Below are the code and all the weights of a small trained network. Each question names an input and a class and asks about switching units off, where a switched-off unit gives its printed mean instead of its output.

import numpy as np


def w(rows, s, z=0):
    codes = np.array(rows[::2]) - 128.0
    scale = np.full(codes.shape[1], s)
    scale[-1] = z or s
    return codes * scale


def norm(h):
    return h / np.sqrt((h * h).mean(-1, keepdims=True) + 1e-5)


def f(y):
    return np.maximum(y, 0)


def log_softmax(a):
    a = a - a.max(-1, keepdims=True)
    return a - np.log(np.exp(a).sum(-1, keepdims=True))


def net(x, mask):
    res = np.array(x, float).reshape(1, 8) / 4 @ E
    u = 0
    for l in range(4):
        y = f(norm(res) @ A[l][:, :-1].T + A[l][:, -1])
        res = res + np.where(mask[u : u + 8], y, B[l][:, -1]) @ B[l][:, :-1]
        u += 8
    return log_softmax(norm(res)[-1] @ U[:, :-1].T + U[:, -1])


A, B = {}, {}
E = w([
[165,167,134,179,150,27,112,176,176],'x0',
[133,6,94,189,88,68,171,33,174],'x1',
[110,143,107,181,159,116,216,111,174],'x2',
[186,184,155,120,121,144,161,1,65],'x3',
[154,97,108,113,160,173,192,208,98],'x4',
[65,154,200,152,24,89,143,191,153],'x5',
[144,112,173,112,89,82,186,143,69],'x6',
[157,135,86,213,80,183,99,88,128],'x7',
],0.0075)
A[0] = w([
[59,149,149,127,108,138,166,163,183,83],'0.n1',
[120,182,93,92,127,79,108,137,112,6],'0.n2',
[119,143,69,107,136,194,235,94,156,100],'0.n3',
[90,147,179,158,178,189,229,84,88,175],'0.n4',
[57,165,176,78,46,163,100,175,102,62],'0.n5',
[167,96,157,204,30,161,107,51,130,191],'0.n6',
[118,109,164,143,172,68,232,75,128,132],'0.n7',
[98,130,108,78,74,254,183,129,109,195],'0.n8',
],0.0076,0.0021)
B[0] = w([
[128,135,107,65,254,130,92,227,149,192],'0.n1',
[100,163,179,182,45,106,148,98,120,153],'0.n2',
[134,121,92,100,168,109,128,152,122,203],'0.n3',
[125,130,39,126,59,49,160,140,107,219],'0.n4',
[54,143,223,146,85,170,144,159,128,225],'0.n5',
[75,92,86,119,102,92,149,198,101,253],'0.n6',
[208,141,151,9,158,37,125,128,154,213],'0.n7',
[78,95,58,131,233,197,201,78,97,237],'0.n8',
],0.0077,0.0054)
A[1] = w([
[84,68,183,58,64,117,100,162,73,170],'1.n1',
[93,136,165,102,159,156,98,67,2,54],'1.n2',
[119,179,141,112,136,76,121,64,130,7],'1.n3',
[114,72,105,110,148,154,205,121,179,133],'1.n4',
[156,216,108,198,120,121,174,96,118,112],'1.n5',
[165,149,95,14,68,200,89,140,20,126],'1.n6',
[187,169,87,233,67,106,131,170,136,241],'1.n7',
[134,202,79,65,77,39,132,126,139,49],'1.n8',
],0.0089,0.0019)
B[1] = w([
[77,191,161,169,100,147,169,137,145,241],'1.n1',
[98,194,223,64,190,163,106,162,120,217],'1.n2',
[123,33,145,180,86,53,97,48,131,175],'1.n3',
[172,67,64,135,194,130,106,133,65,233],'1.n4',
[154,133,80,80,92,97,116,116,130,186],'1.n5',
[87,230,202,51,159,181,130,14,100,255],'1.n6',
[82,221,1,62,162,117,163,84,114,221],'1.n7',
[113,131,174,115,125,115,71,147,137,247],'1.n8',
],0.0089,0.005)
A[2] = w([
[153,172,178,254,176,170,58,81,167,167],'2.n1',
[56,252,113,65,162,109,86,57,99,116],'2.n2',
[96,57,124,98,134,98,133,191,140,35],'2.n3',
[60,86,104,170,182,147,131,143,123,80],'2.n4',
[107,135,224,57,85,149,84,76,107,42],'2.n5',
[179,113,157,98,96,116,79,87,100,51],'2.n6',
[108,65,180,89,115,178,121,69,62,250],'2.n7',
[90,193,168,178,17,161,160,148,96,90],'2.n8',
],0.0076,0.0017)
B[2] = w([
[154,151,98,86,106,93,69,99,90,144],'2.n1',
[124,156,118,106,142,53,142,70,160,254],'2.n2',
[128,78,134,166,132,179,197,43,75,159],'2.n3',
[123,77,81,180,92,131,86,67,191,162],'2.n4',
[69,128,112,152,227,136,93,114,158,180],'2.n5',
[148,61,204,135,172,146,62,97,165,142],'2.n6',
[86,204,208,66,122,91,62,111,135,176],'2.n7',
[157,71,42,102,187,152,254,136,171,168],'2.n8',
],0.0083,0.01)
A[3] = w([
[170,149,109,154,93,71,165,105,85,110],'3.n1',
[58,60,87,56,121,209,75,132,166,182],'3.n2',
[37,86,166,138,75,164,143,135,146,87],'3.n3',
[55,190,206,134,149,255,87,24,113,110],'3.n4',
[101,156,150,175,142,76,89,68,106,158],'3.n5',
[130,136,126,140,104,104,135,66,48,116],'3.n6',
[153,124,148,73,52,171,112,141,71,3],'3.n7',
[169,153,143,123,173,147,136,135,97,184],'3.n8',
],0.0075,0.0036)
B[3] = w([
[78,179,65,103,1,181,201,125,69,165],'3.n1',
[115,95,162,180,111,83,85,90,221,214],'3.n2',
[156,123,162,171,104,235,124,115,139,162],'3.n3',
[79,170,125,90,167,108,114,168,112,255],'3.n4',
[138,128,166,98,96,12,72,116,123,208],'3.n5',
[123,152,108,69,70,136,73,167,178,170],'3.n6',
[98,165,32,132,111,106,147,70,31,128],'3.n7',
[173,170,62,73,168,56,140,143,193,174],'3.n8',
],0.0073,0.0069)
U = w([
[103,89,117,148,56,139,212,248,129,63],'0',
[103,53,106,186,43,57,60,58,177,195],'1',
[196,130,176,176,2,229,99,185,22,4],'2',
[169,39,48,191,232,166,130,170,164,51],'3',
[136,151,46,12,146,92,168,89,43,220],'4',
[14,161,216,83,253,158,75,113,181,199],'5',
[150,67,142,181,82,228,192,154,92,59],'6',
[253,68,210,99,97,90,156,120,114,23],'7',
],0.0081,0.0042)

Each question gives the input, the list of numbers given to net, and the class t.
The units are the neurons (one row each of A and B). Each row of codes is followed by its name. A weight is (code - 128) times the scale printed after its matrix; where a second scale follows, it is the last column's (A, B and U).
mask holds one flag per neuron, layer by layer. A switched-off neuron (its flag False) gives its mean, the last column of its row in B, instead of its output. The means were averaged over made-up inputs and are rounded, as every weight is.
A unit's drop is (log p(t) with every unit on - log p(t) with that unit switched off) / (log p(t) with every unit on - log p(t) with every unit switched off).
The circuit of an input: a set's keep is (log p(t) with only the set's units on - log p(t) with every unit switched off) / (log p(t) with every unit on - log p(t) with every unit switched off). Starting from the 12 units with the biggest drops (on a tie, the unit counted first), units are removed one at a time, each time the one whose removal leaves the highest keep (on an exact tie, the one counted first), for as long as the keep stays at least 0.8.
units of the circuit, in order: the units of the circuit, biggest drop first
most important unit: the unit with the biggest drop
top k neurons: the k neurons with the biggest drops, biggest first
top k neurons in layer l: the k neurons of layer l with the biggest drops, biggest first
drop of u: that unit's drop, to one decimal
input [-6,-7,-2,7,1,2,4,6], class 5: most important unit -> 1.n2
input [-8,3,0,5,-3,7,7,-2], class 5: units of the circuit, in order -> (2.n5, 1.n2)
input [4,-4,-1,-4,-5,7,3,5], class 0: top 3 neurons -> (1.n6, 2.n8, 0.n5)
input [-3,-1,-3,3,6,-8,6,3], class 5: top 4 neurons -> (1.n6, 1.n2, 2.n7, 1.n7)
input [-4,0,3,2,-8,7,2,8], class 0: top 2 neurons in layer 0 -> (0.n6, 0.n5)
input [-2,5,6,-5,5,-3,2,-8], class 3: top 3 neurons in layer 1 -> (1.n6, 1.n4, 1.n7)
input [4,8,-3,2,5,-6,-6,0], class 3: units of the circuit, in order -> (2.n2, 1.n6, 2.n7)
input [2,4,-2,-5,-1,0,3,-3], class 6: top 3 neurons -> (1.n6, 2.n2, 2.n3)
input [7,0,8,1,0,1,-7,-1], class 4: units of the circuit, in order -> (1.n7, 1.n5)
input [0,5,-1,8,3,8,3,-8], class 1: top 2 neurons -> (0.n7, 1.n3)
input [-1,-6,5,-1,6,-6,-7,-2], class 3: top 2 neurons in layer 2 -> (2.n7, 2.n4)
input [7,0,-6,3,-5,-4,2,3], class 1: top 2 neurons -> (1.n3, 0.n8)
input [-4,-4,-6,8,3,-8,1,8], class 5: top 2 neurons -> (1.n2, 1.n6)
input [-1,6,3,-5,0,8,5,-7], class 0: most important unit -> 1.n6
input [3,-2,2,-6,-5,4,2,2], class 0: top 3 neurons in layer 0 -> (0.n5, 0.n8, 0.n7)
input [-1,-3,8,5,6,5,-4,-4], class 4: top 2 neurons in layer 0 -> (0.n4, 0.n7)
input [-3,7,6,0,2,7,-8,0], class 3: top 2 neurons -> (1.n4, 0.n1)
input [-2,-1,-3,-4,-8,4,3,6], class 0: top 2 neurons in layer 1 -> (1.n6, 1.n1)
input [-7,8,5,-8,4,3,6,-3], class 3: drop of 0.n1 -> 0.1
input [-1,3,-6,6,4,-3,-3,-2], class 5: units of the circuit, in order -> (1.n2)
input [7,2,3,-6,-3,6,5,5], class 0: drop of 0.n8 -> 0.2
input [7,2,4,0,3,2,-7,5], class 4: drop of 1.n7 -> 1.1
